Below are the code and all the weights of a small trained network. Each question names an input and a target symbol and asks about switching units off, where a switched-off unit gives its printed mean instead of its output.

import numpy as np


def w(rows, s, z=0):
    codes = np.array(rows[::2]) - 128.0
    scale = np.full(codes.shape[1], s)
    scale[-1] = z or s
    return codes * scale


def f(y):
    return y / 2 * (1 + np.tanh(0.7978845608 * (y + 0.044715 * y**3)))


def softmax(a):
    e = np.exp(a - a.max(-1, keepdims=True))
    return e / e.sum(-1, keepdims=True)


def log_softmax(a):
    a = a - a.max(-1, keepdims=True)
    return a - np.log(np.exp(a).sum(-1, keepdims=True))


def net(x, mask):
    ids = ['βγζθξσφω'.index(c) for c in x.split()]
    T = len(ids)
    res = E[ids] + P[:T]
    r = res
    for j in range(2):
        rows = slice(2 * j, 2 * j + 2)
        q, k, v = (r @ M[0][rows].T for M in (Q, K, V))
        z = softmax(np.where(np.tri(T) > 0, q @ k.T / 2**0.5, -1e9)) @ v
        o = O[0][rows]
        res = res + np.where(mask[j], z, o[:, -1]) @ o[:, :-1]
    y = f(res @ A[0][:, :-1].T + A[0][:, -1])
    res = res + np.where(mask[2:18], y, B[0][:, -1]) @ B[0][:, :-1]
    return log_softmax(res[-1] @ U[:, :-1].T + U[:, -1])


Q, K, V, O, A, B = {}, {}, {}, {}, {}, {}
E = w([
[157,156,78,164,98],'β',
[117,173,132,177,107],'γ',
[195,182,102,96,171],'ζ',
[152,128,93,208,81],'θ',
[227,147,98,122,171],'ξ',
[112,218,219,135,170],'σ',
[68,175,228,232,96],'φ',
[223,190,227,83,252],'ω',
],0.012)
P = w([
[50,102,103,93,165],'0',
[129,128,101,140,177],'1',
[39,191,141,75,108],'2',
[157,74,181,122,126],'3',
[153,142,113,156,180],'4',
[138,165,149,71,64],'5',
[191,97,186,131,117],'6',
[175,157,122,171,186],'7',
[171,178,156,79,54],'8',
[212,129,200,145,119],'9',
[105,162,82,169,199],'10',
[199,181,168,111,65],'11',
[176,38,251,180,182],'12',
[116,134,105,150,176],'13',
],0.02)
Q[0] = w([
[134,86,113,245,254],'h0',
[26,166,34,168,247],'h0',
[160,139,150,224,197],'h1',
[69,146,50,187,222],'h1',
],0.017)
K[0] = w([
[41,127,23,100,165],'h0',
[45,6,126,38,134],'h0',
[82,143,71,142,177],'h1',
[42,43,109,57,147],'h1',
],0.015)
V[0] = w([
[93,103,81,253,17],'h0',
[167,81,30,56,125],'h0',
[112,211,105,89,88],'h1',
[177,112,13,147,141],'h1',
],0.016)
O[0] = w([
[135,139,14,54,160,11],'h0',
[205,189,96,195,137,17],'h0',
[242,202,247,5,22,156],'h1',
[152,217,59,195,121,87],'h1',
],0.016,0.012)
A[0] = w([
[115,43,179,56,103,103],'n0',
[79,193,144,113,121,246],'n1',
[133,101,164,75,43,144],'n2',
[117,25,96,147,203,39],'n3',
[136,168,134,80,120,82],'n4',
[141,181,161,179,154,182],'n5',
[146,196,143,141,62,140],'n6',
[130,179,83,45,97,82],'n7',
[107,106,86,185,218,130],'n8',
[62,72,114,90,131,73],'n9',
[62,62,166,154,98,204],'n10',
[101,128,120,78,119,119],'n11',
[98,88,100,136,204,229],'n12',
[163,164,140,109,103,93],'n13',
[141,105,144,205,245,111],'n14',
[145,132,181,106,97,187],'n15',
],0.011)
B[0] = w([
[96,189,95,195,112,253],'n0',
[217,71,76,120,130,163],'n1',
[123,140,128,136,197,218],'n2',
[83,194,157,126,178,142],'n3',
[85,83,96,130,114,141],'n4',
[176,154,91,141,91,178],'n5',
[66,116,128,99,198,164],'n6',
[161,78,160,254,164,148],'n7',
[114,67,194,202,204,139],'n8',
[212,107,204,156,97,177],'n9',
[166,154,103,65,176,225],'n10',
[93,183,85,178,60,159],'n11',
[94,65,90,74,57,147],'n12',
[45,114,103,143,118,141],'n13',
[6,78,103,104,83,160],'n14',
[137,83,102,114,72,205],'n15',
],0.0084,0.055)
U = w([
[215,246,84,104,177,107],'β',
[254,101,98,28,81,222],'γ',
[224,176,119,114,38,128],'ζ',
[181,105,102,96,164,129],'θ',
[132,189,155,155,177,2],'ξ',
[214,173,192,110,183,163],'σ',
[124,209,112,62,136,156],'φ',
[151,78,178,97,102,83],'ω',
],0.0064,0.0097)

Each question gives the input, a string of symbols that net reads in full, and the target symbol t.
The units are the heads (2 rows each of Q, K, V and O) and the neurons (one row each of A and B). Each row of codes is followed by its name. A weight is (code - 128) times the scale printed after its matrix; where a second scale follows, it is the last column's (O, A, B and U).
mask holds one flag per unit, heads first, then neurons. A switched-off unit (its flag False) gives its mean, the last column of its rows in O or B, instead of its output. The means were averaged over made-up inputs and are rounded, as every weight is.
A unit's drop is (log p(t) with every unit on - log p(t) with that unit switched off) / (log p(t) with every unit on - log p(t) with every unit switched off).
The circuit of an input: a set's keep is (log p(t) with only the set's units on - log p(t) with every unit switched off) / (log p(t) with every unit on - log p(t) with every unit switched off). Starting from the 12 units with the biggest drops (on a tie, the unit counted first), units are removed one at a time, each time the one whose removal leaves the highest keep (on an exact tie, the one counted first), for as long as the keep stays at least 0.8.
circuit, biggest first: the units of the circuit, biggest drop first
unit that matters most: the unit with the biggest drop
k most important neurons: the k neurons with the biggest drops, biggest first
which heads matter: for each layer, one digit per head in row order, 1 if its drop is at least 0.15 and else 0, layers parted by /
input φ φ θ β ζ σ θ β, target φ: circuit, biggest first => h1; n3; h0
input φ ζ θ ω σ θ σ φ θ φ ζ, target φ: circuit, biggest first => n3; h0
input ζ γ φ σ ξ γ φ θ σ σ γ γ θ σ, target ζ: circuit, biggest first => h0; n2
input γ β φ γ β ζ ξ φ γ ω ξ σ ξ φ, target γ: which heads matter => 10
input β φ θ ω γ φ θ, target γ: 3 most important neurons => n0; n2; n6
input ζ γ φ θ σ ζ φ γ, target ζ: unit that matters most => h0
input φ σ ω ξ, target σ: which heads matter => 10
input ζ σ φ θ θ θ σ θ φ γ θ ζ γ ξ, target ζ: circuit, biggest first => h0; n2
input γ σ ξ ζ φ ω γ φ ζ ξ σ γ φ β, target γ: which heads matter => 10
input ζ φ β β ζ ξ θ ζ, target ζ: 3 most important neurons => n5; n2; n10
input θ θ γ ξ φ β ω ζ σ, target σ: circuit, biggest first => h0; n10
input σ ξ ζ θ φ σ φ ζ, target σ: circuit, biggest first => h1; n14; n12
input φ ζ θ φ θ, target φ: circuit, biggest first => n3; h1; h0
input γ φ φ ω ζ ζ ξ φ ω ζ σ, target γ: circuit, biggest first => n0; h0
input φ ζ β θ γ γ ω β γ θ φ, target φ: circuit, biggest first => h0
input φ φ σ ζ φ ζ ξ ξ, target φ: circuit, biggest first => n3; h1; h0
input φ σ ω φ σ, target φ: circuit, biggest first => h1; n3; h0
input ζ γ ζ, target ω: 3 most important neurons => n10; n6; n13
input ω ζ ζ γ γ β ζ φ θ β ξ σ, target φ: which heads matter => 01
input ω γ ζ φ φ θ γ ξ φ σ, target ξ: which heads matter => 11
input γ ζ γ θ φ ζ ζ θ β ζ ω ξ ζ ω, target γ: which heads matter => 10
input β φ φ φ ξ ζ σ σ, target β: circuit, biggest first => h0
input ζ φ θ β ξ ζ φ σ γ ζ σ γ φ β, target ζ: 2 most important neurons => n2; n5
input φ σ φ φ θ ζ ξ φ ζ φ ξ φ φ, target ξ: circuit, biggest first => h1; n8
input φ φ ζ ω, target φ: 2 most important neurons => n3; n12
input ξ ω σ θ θ φ φ γ φ β φ ξ ω, target φ: which heads matter => 10
input σ ω ω σ β ξ ζ, target β: circuit, biggest first => h1
input ξ φ γ, target ζ: 4 most important neurons => n11; n0; n6; n9
input ξ ζ φ φ ξ ζ φ ξ, target ξ: circuit, biggest first => h1; h0; n14; n8
input ξ φ ξ σ φ, target ξ: 4 most important neurons => n6; n15; n14; n8
